Below are the code and all the weights of a small trained network. Each question names an input and a class and asks about switching units off, where a switched-off unit gives its printed mean instead of its output.

import numpy as np


def w(rows, s, z=0):
    codes = np.array(rows[::2]) - 128.0
    scale = np.full(codes.shape[1], s)
    scale[-1] = z or s
    return codes * scale


def f(y):
    return y / 2 * (1 + np.tanh(0.7978845608 * (y + 0.044715 * y**3)))


def log_softmax(a):
    a = a - a.max(-1, keepdims=True)
    return a - np.log(np.exp(a).sum(-1, keepdims=True))


def net(x, mask):
    res = np.array(x, float).reshape(1, 3) / 4 @ E
    y = f(res @ A[0][:, :-1].T + A[0][:, -1])
    res = res + np.where(mask, y, B[0][:, -1]) @ B[0][:, :-1]
    return log_softmax(res[-1] @ U[:, :-1].T + U[:, -1])


A, B = {}, {}
E = w([
[228,109,133,1,26,82,142],'x0',
[30,65,77,169,34,238,177],'x1',
[222,110,234,219,106,219,155],'x2',
],0.0095)
A[0] = w([
[154,161,196,79,193,117,83,106],'N0',
[123,145,153,186,197,168,126,118],'N1',
[202,55,169,178,109,158,168,106],'N2',
[155,122,112,112,128,143,148,250],'N3',
[88,145,55,78,155,110,86,106],'N4',
[102,8,83,107,18,171,111,117],'N5',
[189,114,158,174,115,170,135,108],'N6',
[84,131,157,199,165,107,112,92],'N7',
[178,155,238,157,130,180,146,139],'N8',
[182,159,153,114,209,103,74,111],'N9',
[187,86,161,77,85,138,154,105],'N10',
[168,105,198,129,167,195,142,92],'N11',
[90,113,49,64,154,108,82,111],'N12',
[55,111,89,167,56,191,151,151],'N13',
[197,126,133,129,180,82,54,89],'N14',
[169,131,134,88,95,125,164,101],'N15',
[95,173,114,174,146,164,128,113],'N16',
[86,155,97,182,226,171,109,168],'N17',
[149,142,119,74,65,118,180,97],'N18',
[189,154,123,151,166,68,35,162],'N19',
[100,115,45,111,140,97,130,102],'N20',
[98,57,65,175,59,143,183,85],'N21',
[91,134,154,146,200,156,112,99],'N22',
[88,161,142,174,168,132,94,110],'N23',
[122,158,100,146,167,186,39,109],'N24',
[187,126,107,67,94,151,122,163],'N25',
[80,127,144,142,189,145,104,92],'N26',
[64,115,51,86,114,65,89,112],'N27',
[199,93,126,87,63,102,113,97],'N28',
],0.011,0.017)
B[0] = w([
[137,98,189,144,201,195,119,185],'N0',
[83,105,161,98,94,76,145,191],'N1',
[77,196,118,179,169,87,178,189],'N2',
[171,90,12,144,109,100,86,252],'N3',
[84,189,128,173,131,115,181,181],'N4',
[169,97,165,123,190,179,100,211],'N5',
[80,199,123,180,139,96,174,175],'N6',
[98,110,184,83,103,104,116,170],'N7',
[111,166,80,180,148,93,155,215],'N8',
[164,109,161,134,187,189,124,198],'N9',
[73,132,187,89,97,84,108,179],'N10',
[91,185,145,145,136,129,156,167],'N11',
[92,175,135,182,142,106,160,187],'N12',
[176,110,122,123,198,181,95,232],'N13',
[138,105,251,124,195,207,140,180],'N14',
[106,137,166,102,135,102,101,157],'N15',
[118,123,147,76,130,109,111,171],'N16',
[135,102,113,102,88,84,87,242],'N17',
[86,113,218,90,98,99,101,166],'N18',
[173,105,96,148,168,201,77,222],'N19',
[90,166,153,158,144,123,161,165],'N20',
[134,113,244,132,180,222,125,183],'N21',
[110,134,184,84,86,114,90,167],'N22',
[85,106,156,88,77,115,99,174],'N23',
[110,122,169,113,103,104,106,157],'N24',
[110,103,119,109,113,81,100,200],'N25',
[86,136,159,100,108,115,102,159],'N26',
[88,199,123,189,124,106,148,198],'N27',
[82,121,187,63,85,82,98,184],'N28',
],0.012,0.016)
U = w([
[132,90,167,125,191,219,109,92],'0',
[78,213,132,193,141,87,171,123],'1',
[83,93,171,37,91,66,94,94],'2',
[172,58,8,152,129,98,82,254],'3',
[138,113,107,116,90,123,190,86],'4',
[133,134,116,150,109,135,173,98],'5',
],0.018,0.013)

Each question gives the input, the list of numbers given to net, and the class t.
The units are the neurons (one row each of A and B). Each row of codes is followed by its name. A weight is (code - 128) times the scale printed after its matrix; where a second scale follows, it is the last column's (A, B and U).
mask holds one flag per neuron, in row order. A switched-off neuron (its flag False) gives its mean, the last column of its row in B, instead of its output. The means were averaged over made-up inputs and are rounded, as every weight is.
A unit's drop is (log p(t) with every unit on - log p(t) with that unit switched off) / (log p(t) with every unit on - log p(t) with every unit switched off).
most important unit: the unit with the biggest drop
top k neurons: the k neurons with the biggest drops, biggest first
drop when u is switched off: that unit's drop, to one decimal
input [-6,-7,-7], class 0: top 3 neurons	[N19 N9 N14]
input [0,-3,0], class 3: most important unit	N21
input [8,8,-7], class 0: top 3 neurons	[N5 N21 N13]
input [0,-4,-5], class 1: top 2 neurons	[N27 N13]
input [-5,-8,-8], class 0: top 3 neurons	[N19 N9 N14]
input [-8,-6,8], class 1: top 2 neurons	[N8 N6]
input [-8,-7,-3], class 2: top 3 neurons	[N17 N23 N1]
input [-2,8,-7], class 0: top 3 neurons	[N13 N21 N5]
input [4,4,-2], class 0: top 2 neurons	[N5 N17]
input [-3,-5,-5], class 0: top 3 neurons	[N19 N9 N8]
input [6,2,5], class 2: top 3 neurons	[N28 N10 N27]
input [4,-3,4], class 1: top 2 neurons	[N8 N17]
input [1,-5,-5], class 0: top 2 neurons	[N19 N14]
input [6,-2,-7], class 1: most important unit	N27
input [0,1,-4], class 1: drop when N19 is switched off	0.1
input [1,5,-6], class 1: drop when N27 is switched off	1.3
input [-7,-6,-1], class 2: drop when N23 is switched off	0.2
